Here is a tiny trained network, its code and every weight. The questions are about switching its units off for an input and a class, where a switched-off unit gives its printed mean instead of its output.

import numpy as np


def w(rows, s, z=0):
    codes = np.array(rows[::2]) - 128.0
    scale = np.full(codes.shape[1], s)
    scale[-1] = z or s
    return codes * scale


def f(y):
    return np.maximum(y, 0)


def log_softmax(a):
    a = a - a.max(-1, keepdims=True)
    return a - np.log(np.exp(a).sum(-1, keepdims=True))


def net(x, mask):
    res = np.array(x, float).reshape(1, 8) / 4 @ E
    y = f(res @ A[0][:, :-1].T + A[0][:, -1])
    res = res + np.where(mask, y, B[0][:, -1]) @ B[0][:, :-1]
    return log_softmax(res[-1] @ U[:, :-1].T + U[:, -1])


A, B = {}, {}
E = w([
[36,98,130,203,159,129,78],'x0',
[117,85,99,98,144,45,127],'x1',
[128,159,248,130,57,115,212],'x2',
[85,146,108,36,165,75,141],'x3',
[96,84,99,30,141,218,111],'x4',
[166,109,128,108,100,94,41],'x5',
[147,132,114,133,205,93,113],'x6',
[68,131,68,71,121,137,120],'x7',
],0.011)
A[0] = w([
[163,124,148,202,170,138,109,44],'neuron 1',
[94,153,114,85,182,67,151,13],'neuron 2',
[111,141,108,102,162,91,157,5],'neuron 3',
[92,97,58,102,135,217,86,75],'neuron 4',
[119,165,108,65,205,91,161,108],'neuron 5',
[92,119,54,99,181,214,120,240],'neuron 6',
[148,140,142,178,95,132,104,31],'neuron 7',
[146,182,173,40,62,164,204,222],'neuron 8',
[141,167,96,150,153,159,205,192],'neuron 9',
[248,76,109,76,143,126,95,44],'neuron 10',
],0.013,0.0031)
B[0] = w([
[150,188,195,88,169,149,75,186],'neuron 1',
[184,63,107,33,108,75,98,178],'neuron 2',
[174,121,104,82,100,88,126,158],'neuron 3',
[149,150,6,26,129,125,99,221],'neuron 4',
[140,151,53,77,79,115,36,191],'neuron 5',
[193,133,75,88,97,63,28,233],'neuron 6',
[159,142,101,64,121,145,121,169],'neuron 7',
[142,198,254,219,185,120,94,249],'neuron 8',
[99,159,225,145,133,150,46,185],'neuron 9',
[193,197,214,135,113,153,30,189],'neuron 10',
],0.0084,0.017)
U = w([
[147,94,1,70,109,40,97,123],'0',
[84,127,154,211,145,109,182,22],'1',
[171,167,128,152,137,64,70,253],'2',
],0.01,0.003)

Each question gives the input, the list of numbers given to net, and the class t.
The units are the neurons (one row each of A and B). Each row of codes is followed by its name. A weight is (code - 128) times the scale printed after its matrix; where a second scale follows, it is the last column's (A, B and U).
mask holds one flag per neuron, in row order. A switched-off neuron (its flag False) gives its mean, the last column of its row in B, instead of its output. The means were averaged over made-up inputs and are rounded, as every weight is.
A unit's drop is (log p(t) with every unit on - log p(t) with that unit switched off) / (log p(t) with every unit on - log p(t) with every unit switched off).
The circuit of an input: a set's keep is (log p(t) with only the set's units on - log p(t) with every unit switched off) / (log p(t) with every unit on - log p(t) with every unit switched off). Starting from all 10 units, units are removed one at a time, each time the one whose removal leaves the highest keep (on an exact tie, the one counted first), for as long as the keep stays at least 0.8.
units of the circuit, in order: the units of the circuit, biggest drop first
k most important neurons: the k neurons with the biggest drops, biggest first
drop of u: that unit's drop, to one decimal
input [2,4,-1,-1,-3,6,8,5], class 0: units of the circuit, in order : (neuron 8)
input [3,0,1,3,-8,-6,7,4], class 0: 2 most important neurons : (neuron 8; neuron 2)
input [0,-1,-3,1,-5,-8,-2,5], class 0: 3 most important neurons : (neuron 8; neuron 10; neuron 1)
input [3,-8,1,3,-7,-7,0,2], class 1: units of the circuit, in order : (neuron 6; neuron 4; neuron 5)
input [8,-8,5,-8,-5,-7,-4,1], class 1: 4 most important neurons : (neuron 6; neuron 4; neuron 5; neuron 10)
input [4,4,3,2,-2,-6,8,-2], class 0: 2 most important neurons : (neuron 8; neuron 2)
input [8,3,-3,-2,-1,-2,4,-1], class 0: 3 most important neurons : (neuron 8; neuron 10; neuron 9)
input [4,-5,2,-4,-2,-8,8,-5], class 1: 3 most important neurons : (neuron 6; neuron 4; neuron 5)
input [3,5,-7,-7,2,-6,2,-3], class 0: 2 most important neurons : (neuron 8; neuron 4)
input [3,-7,-5,2,-1,7,-2,-1], class 0: drop of neuron 7 : 0.0
input [7,-7,5,7,-5,0,-2,5], class 1: drop of neuron 4 : 0.1
input [7,3,3,-7,0,-7,0,-4], class 1: drop of neuron 6 : 0.4
